Below is a small trained network, with its code and all its weights. Each question gives an input and a class and asks what happens when units are switched off, that is, made to give their printed mean instead of their output.

import numpy as np


def w(rows, s, z=0):
    codes = np.array(rows[::2]) - 128.0
    scale = np.full(codes.shape[1], s)
    scale[-1] = z or s
    return codes * scale


def norm(h):
    return h / np.sqrt((h * h).mean(-1, keepdims=True) + 1e-5)


def f(y):
    return np.maximum(y, 0)


def log_softmax(a):
    a = a - a.max(-1, keepdims=True)
    return a - np.log(np.exp(a).sum(-1, keepdims=True))


def net(x, mask):
    res = np.array(x, float).reshape(1, 3) / 4 @ E
    u = 0
    for l in range(2):
        y = f(norm(res) @ A[l][:, :-1].T + A[l][:, -1])
        res = res + np.where(mask[u : u + 15], y, B[l][:, -1]) @ B[l][:, :-1]
        u += 15
    return log_softmax(norm(res)[-1] @ U[:, :-1].T + U[:, -1])


A, B = {}, {}
E = w([
[38,128,148,195,106,64,142,228],'x0',
[132,207,188,103,148,168,253,133],'x1',
[195,215,107,138,233,78,95,171],'x2',
],0.0054)
A[0] = w([
[130,73,88,116,94,102,176,81,136],'L0N1',
[105,90,161,127,94,182,155,122,206],'L0N2',
[90,208,104,131,150,191,173,106,183],'L0N3',
[81,180,5,55,186,79,242,135,98],'L0N4',
[91,163,147,151,175,100,109,241,100],'L0N5',
[79,100,164,147,113,157,108,156,75],'L0N6',
[125,35,129,232,117,82,197,48,40],'L0N7',
[127,178,124,117,115,101,4,85,81],'L0N8',
[226,145,162,143,209,224,34,86,57],'L0N9',
[161,105,159,160,187,97,135,190,104],'L0N10',
[224,107,133,19,193,31,113,194,65],'L0N11',
[102,108,190,141,162,186,77,239,6],'L0N12',
[40,126,46,148,122,92,65,159,69],'L0N13',
[123,121,87,102,127,163,68,100,107],'L0N14',
[189,137,136,130,166,96,155,132,45],'L0N15',
],0.0041,0.0022)
B[0] = w([
[134,178,117,100,123,138,98,159,199],'L0N1',
[150,216,131,95,112,123,63,161,239],'L0N2',
[186,63,187,153,101,107,75,143,227],'L0N3',
[175,90,178,184,105,121,108,148,195],'L0N4',
[176,151,48,79,95,37,199,40,225],'L0N5',
[148,155,65,75,126,106,140,92,163],'L0N6',
[100,161,133,45,136,133,90,146,170],'L0N7',
[197,94,199,181,109,129,129,141,208],'L0N8',
[126,140,75,101,82,2,188,100,254],'L0N9',
[54,156,126,119,92,197,88,123,183],'L0N10',
[25,150,123,165,111,238,83,99,214],'L0N11',
[136,128,107,131,103,75,154,108,150],'L0N12',
[191,94,203,169,100,114,135,162,212],'L0N13',
[191,103,168,132,111,139,144,178,199],'L0N14',
[123,162,121,159,87,185,105,119,160],'L0N15',
],0.0087,0.003)
A[1] = w([
[151,70,180,173,130,212,134,110,125],'L1N1',
[200,80,87,67,205,194,179,17,85],'L1N2',
[180,137,82,39,178,103,117,125,106],'L1N3',
[169,158,154,85,191,99,95,254,129],'L1N4',
[71,29,53,159,98,186,196,53,121],'L1N5',
[59,31,139,164,2,190,215,61,146],'L1N6',
[123,4,85,167,211,140,44,157,43],'L1N7',
[151,141,203,136,189,194,240,161,13],'L1N8',
[10,93,108,82,149,238,114,151,65],'L1N9',
[109,229,67,200,238,156,78,142,6],'L1N10',
[88,154,176,165,107,144,219,150,124],'L1N11',
[146,148,171,127,169,144,166,131,52],'L1N12',
[94,107,167,86,114,165,154,125,97],'L1N13',
[197,153,124,136,153,64,139,166,169],'L1N14',
[7,92,107,170,153,57,202,222,21],'L1N15',
],0.0082,0.0021)
B[1] = w([
[72,139,140,175,161,87,163,144,168],'L1N1',
[136,144,27,114,59,52,141,136,207],'L1N2',
[78,140,147,189,164,119,185,131,195],'L1N3',
[117,128,127,167,191,131,188,72,175],'L1N4',
[95,153,187,136,143,95,174,167,136],'L1N5',
[107,172,149,139,229,159,157,107,201],'L1N6',
[195,65,200,168,98,151,159,176,166],'L1N7',
[177,42,182,173,108,130,78,155,177],'L1N8',
[128,164,117,78,152,217,48,156,147],'L1N9',
[80,139,131,12,113,214,63,161,161],'L1N10',
[152,73,108,153,94,98,86,149,181],'L1N11',
[125,70,139,152,131,138,99,140,154],'L1N12',
[115,95,96,115,122,144,64,149,161],'L1N13',
[75,131,149,108,162,184,130,127,255],'L1N14',
[188,160,33,96,81,92,176,59,173],'L1N15',
],0.012,0.0057)
U = w([
[154,162,3,118,59,19,202,81,175],'0',
[200,8,206,214,98,114,97,176,175],'1',
[72,183,113,45,141,221,38,150,146],'2',
[53,174,205,157,223,104,208,75,118],'3',
[149,114,143,61,212,54,141,152,2],'4',
],0.011,0.0049)

Each question gives the input, the list of numbers given to net, and the class t.
The units are the neurons (one row each of A and B). Each row of codes is followed by its name. A weight is (code - 128) times the scale printed after its matrix; where a second scale follows, it is the last column's (A, B and U).
mask holds one flag per neuron, layer by layer. A switched-off neuron (its flag False) gives its mean, the last column of its row in B, instead of its output. The means were averaged over made-up inputs and are rounded, as every weight is.
A unit's drop is (log p(t) with every unit on - log p(t) with that unit switched off) / (log p(t) with every unit on - log p(t) with every unit switched off).
The circuit of an input: a set's keep is (log p(t) with only the set's units on - log p(t) with every unit switched off) / (log p(t) with every unit on - log p(t) with every unit switched off). Starting from the 12 units with the biggest drops (on a tie, the unit counted first), units are removed one at a time, each time the one whose removal leaves the highest keep (on an exact tie, the one counted first), for as long as the keep stays at least 0.8.
circuit, biggest first: the units of the circuit, biggest drop first
k most important neurons: the k neurons with the biggest drops, biggest first
top k neurons in layer l: the k neurons of layer l with the biggest drops, biggest first
input [-5,-7,6], class 1: circuit, biggest first	(L1N7)
input [6,-3,-7], class 2: circuit, biggest first	(L0N9 L0N7 L1N9)
input [-3,6,8], class 2: 2 most important neurons	(L1N10 L0N11)
input [-6,0,-6], class 0: 4 most important neurons	(L1N2 L0N11 L0N10 L1N14)
input [-5,5,7], class 2: 3 most important neurons	(L0N11 L1N10 L0N5)
input [-8,4,7], class 0: 2 most important neurons	(L1N2 L0N9)
input [-7,4,-7], class 0: top 2 neurons in layer 0	(L0N11 L0N10)
input [-1,2,-3], class 3: 3 most important neurons	(L0N11 L1N4 L0N2)
input [4,6,7], class 2: 2 most important neurons	(L1N10 L0N13)
input [-3,-3,-2], class 3: top 2 neurons in layer 0	(L0N11 L0N5)
input [0,-2,0], class 3: top 2 neurons in layer 1	(L1N1 L1N4)
input [-8,-6,3], class 0: 2 most important neurons	(L0N9 L1N2)
input [0,-1,3], class 3: 2 most important neurons	(L0N2 L0N5)
input [2,5,5], class 1: circuit, biggest first	(L1N8)
input [0,-7,8], class 2: top 3 neurons in layer 1	(L1N10 L1N8 L1N14)
input [8,5,8], class 0: 4 most important neurons	(L1N15 L0N5 L0N2 L1N11)
input [-2,2,-2], class 3: 2 most important neurons	(L0N11 L1N4)
input [-1,-6,-7], class 2: top 2 neurons in layer 0	(L0N3 L0N7)
input [-5,6,3], class 1: top 2 neurons in layer 0	(L0N5 L0N4)
input [6,5,4], class 0: circuit, biggest first	(L1N15)
